Here is a tiny trained network, its code and every weight. The questions are about switching its units off for an input and a class, where a switched-off unit gives its printed mean instead of its output.

import numpy as np


def w(rows, s, z=0):
    codes = np.array(rows[::2]) - 128.0
    scale = np.full(codes.shape[1], s)
    scale[-1] = z or s
    return codes * scale


def f(y):
    return y / 2 * (1 + np.tanh(0.7978845608 * (y + 0.044715 * y**3)))


def log_softmax(a):
    a = a - a.max(-1, keepdims=True)
    return a - np.log(np.exp(a).sum(-1, keepdims=True))


def net(x, mask):
    res = np.array(x, float).reshape(1, 7) / 4 @ E
    y = f(res @ A[0][:, :-1].T + A[0][:, -1])
    res = res + np.where(mask, y, B[0][:, -1]) @ B[0][:, :-1]
    return log_softmax(res[-1] @ U[:, :-1].T + U[:, -1])


A, B = {}, {}
E = w([
[143,78,109,42,97,127,96,100,107,43,118],'x0',
[179,101,176,122,42,150,2,182,72,73,146],'x1',
[165,125,170,46,119,120,176,161,131,208,122],'x2',
[151,2,166,130,112,130,142,240,102,78,112],'x3',
[173,57,102,168,117,124,28,108,101,138,98],'x4',
[160,200,137,116,229,130,95,159,137,185,79],'x5',
[65,216,107,94,118,124,104,131,148,156,169],'x6',
],0.0092)
A[0] = w([
[108,104,112,111,156,127,132,115,136,149,115,29],'N1',
[112,134,120,128,140,126,110,113,130,143,133,94],'N2',
[131,109,106,120,151,125,149,109,123,146,128,58],'N3',
[101,66,93,105,134,120,170,79,140,189,124,117],'N4',
[122,116,135,138,131,128,127,127,142,120,128,85],'N5',
[103,110,128,108,123,125,137,119,129,122,137,105],'N6',
[173,107,140,118,171,132,165,121,118,115,103,72],'N7',
[134,119,132,139,99,128,158,128,128,140,131,70],'N8',
[121,121,117,133,115,128,110,137,120,167,135,106],'N9',
[127,154,125,105,104,128,3,132,126,128,133,136],'N10',
[149,162,148,148,104,128,117,146,123,111,133,32],'N11',
[91,91,89,196,158,126,91,99,133,98,123,43],'N12',
[138,161,134,130,141,130,115,120,131,143,130,31],'N13',
[129,86,121,143,132,127,112,96,132,111,123,140],'N14',
[137,137,124,123,138,132,132,113,119,128,130,117],'N15',
[109,136,111,124,125,126,84,135,124,156,135,13],'N16',
[125,113,136,137,135,130,123,125,142,117,129,83],'N17',
[87,132,116,87,110,128,145,125,129,55,146,146],'N18',
[124,136,130,113,140,128,134,141,130,135,131,11],'N19',
[101,128,110,96,180,128,108,167,132,126,119,93],'N20',
[124,169,115,115,155,125,116,86,136,139,118,62],'N21',
[117,125,126,113,140,132,122,132,132,106,129,54],'N22',
[113,123,112,168,140,127,123,126,124,115,128,89],'N23',
[109,210,100,126,203,128,70,80,134,139,116,115],'N24',
[129,149,123,110,147,132,129,172,125,132,124,17],'N25',
[122,137,122,111,111,129,59,126,122,128,131,115],'N26',
[118,120,125,132,120,130,144,98,135,148,130,62],'N27',
[101,127,110,98,119,130,134,127,132,81,133,139],'N28',
[131,108,115,105,134,130,104,108,129,139,122,55],'N29',
[110,144,117,97,175,122,105,178,135,147,125,63],'N30',
[120,118,123,109,129,125,118,110,129,97,124,2],'N31',
[117,140,120,109,135,126,127,157,128,140,125,14],'N32',
[149,32,106,123,162,125,67,100,124,96,101,88],'N33',
[91,123,111,67,125,126,159,129,130,42,134,55],'N34',
[129,110,119,108,151,124,121,128,138,132,120,48],'N35',
],0.026,0.0086)
B[0] = w([
[164,116,173,109,122,116,119,69,155,145,135,143],'N1',
[111,139,120,113,128,139,127,132,159,109,115,150],'N2',
[150,127,130,103,115,131,140,109,167,124,145,147],'N3',
[96,131,82,42,126,135,171,110,109,128,119,197],'N4',
[140,155,111,143,129,117,139,114,119,142,106,129],'N5',
[134,148,87,110,138,128,118,135,165,134,118,145],'N6',
[184,135,116,130,126,125,182,116,169,117,124,167],'N7',
[134,134,135,95,131,126,122,70,136,144,140,139],'N8',
[96,128,127,114,134,126,95,106,151,115,117,144],'N9',
[177,128,44,87,126,128,75,103,121,117,123,228],'N10',
[113,116,131,82,132,129,120,89,121,160,125,144],'N11',
[103,125,173,244,129,130,88,130,135,140,136,194],'N12',
[94,115,116,134,117,130,152,113,108,117,141,152],'N13',
[129,141,113,140,131,127,86,206,117,111,129,176],'N14',
[110,89,115,129,132,124,157,149,115,124,115,136],'N15',
[151,130,127,118,137,132,147,109,195,128,127,146],'N16',
[148,145,101,144,134,120,139,137,123,133,128,132],'N17',
[62,138,44,107,139,131,160,124,73,128,122,190],'N18',
[134,125,114,139,134,127,93,156,138,116,111,131],'N19',
[157,131,175,146,123,128,133,162,117,149,130,154],'N20',
[75,135,122,104,129,128,142,129,146,149,130,186],'N21',
[152,136,127,129,127,126,104,100,144,153,134,130],'N22',
[137,129,107,180,129,121,146,131,147,87,114,152],'N23',
[81,124,141,133,119,123,254,90,179,130,134,255],'N24',
[119,131,144,105,142,122,112,175,141,142,121,142],'N25',
[145,124,111,98,130,126,88,94,123,135,129,180],'N26',
[102,104,116,107,135,122,126,129,120,122,133,144],'N27',
[92,124,72,112,132,121,135,137,82,146,128,167],'N28',
[146,123,135,84,131,125,107,136,122,133,124,139],'N29',
[97,134,155,113,127,131,159,201,65,98,128,164],'N30',
[111,106,138,92,100,134,103,121,121,150,125,139],'N31',
[115,134,110,167,149,141,123,171,145,117,115,134],'N32',
[231,131,121,111,132,128,125,129,43,130,131,238],'N33',
[99,116,103,135,113,130,72,51,170,131,139,187],'N34',
[157,123,157,125,125,135,125,100,136,145,133,132],'N35',
],0.03,0.027)
U = w([
[123,98,254,99,76,136,99,104,164,219,213,114],'0',
[72,141,106,70,118,126,188,81,161,157,155,190],'1',
[111,157,225,95,160,143,128,243,111,144,132,101],'2',
[139,122,116,155,114,123,62,79,183,129,150,7],'3',
[169,124,68,96,125,130,72,95,79,133,138,128],'4',
[116,143,141,226,134,115,125,118,134,121,160,121],'5',
[211,138,187,78,141,118,188,157,127,136,128,130],'6',
],0.0054,0.014)

Each question gives the input, the list of numbers given to net, and the class t.
The units are the neurons (one row each of A and B). Each row of codes is followed by its name. A weight is (code - 128) times the scale printed after its matrix; where a second scale follows, it is the last column's (A, B and U).
mask holds one flag per neuron, in row order. A switched-off neuron (its flag False) gives its mean, the last column of its row in B, instead of its output. The means were averaged over made-up inputs and are rounded, as every weight is.
A unit's drop is (log p(t) with every unit on - log p(t) with that unit switched off) / (log p(t) with every unit on - log p(t) with every unit switched off).
The circuit of an input: a set's keep is (log p(t) with only the set's units on - log p(t) with every unit switched off) / (log p(t) with every unit on - log p(t) with every unit switched off). Starting from the 12 units with the biggest drops (on a tie, the unit counted first), units are removed one at a time, each time the one whose removal leaves the highest keep (on an exact tie, the one counted first), for as long as the keep stays at least 0.8.
units of the circuit, in order: the units of the circuit, biggest drop first
unit that matters most: the unit with the biggest drop
k most important neurons: the k neurons with the biggest drops, biggest first
drop of u: that unit's drop, to one decimal
input [2,-6,-2,2,-1,1,-6], class 6: unit that matters most : N10
input [-8,4,-7,8,0,-1,5], class 3: units of the circuit, in order : N24, N33, N12
input [-7,-8,-7,7,-4,1,-3], class 5: 2 most important neurons : N12, N24
input [-2,-8,1,0,7,-3,-6], class 4: 2 most important neurons : N24, N4
input [-8,2,2,-5,8,-7,1], class 3: 2 most important neurons : N33, N18
input [2,1,5,7,-3,1,-5], class 6: 2 most important neurons : N10, N7
input [-6,1,4,-1,4,-3,-8], class 6: 2 most important neurons : N10, N34
input [7,0,-3,-8,5,-1,0], class 4: 2 most important neurons : N10, N33
input [-8,5,-5,4,-6,-1,1], class 0: 2 most important neurons : N10, N24
input [7,-3,5,-1,1,1,-2], class 4: 2 most important neurons : N24, N21
input [2,-1,4,5,-7,4,-5], class 6: 2 most important neurons : N7, N24
input [-3,-6,-7,6,-6,6,0], class 6: 2 most important neurons : N7, N14
input [-8,4,1,1,1,-8,-7], class 4: 2 most important neurons : N24, N8
input [0,2,5,-7,4,-4,-6], class 4: most important neuron : N24
input [4,-3,3,2,7,4,-1], class 6: drop of N34 : 0.2
input [8,4,-1,1,-8,2,-6], class 4: drop of N24 : 1.8
input [-5,5,-8,3,-3,2,-1], class 3: drop of N33 : 0.4
input [-6,-2,4,4,5,-1,-5], class 6: drop of N18 : 0.1
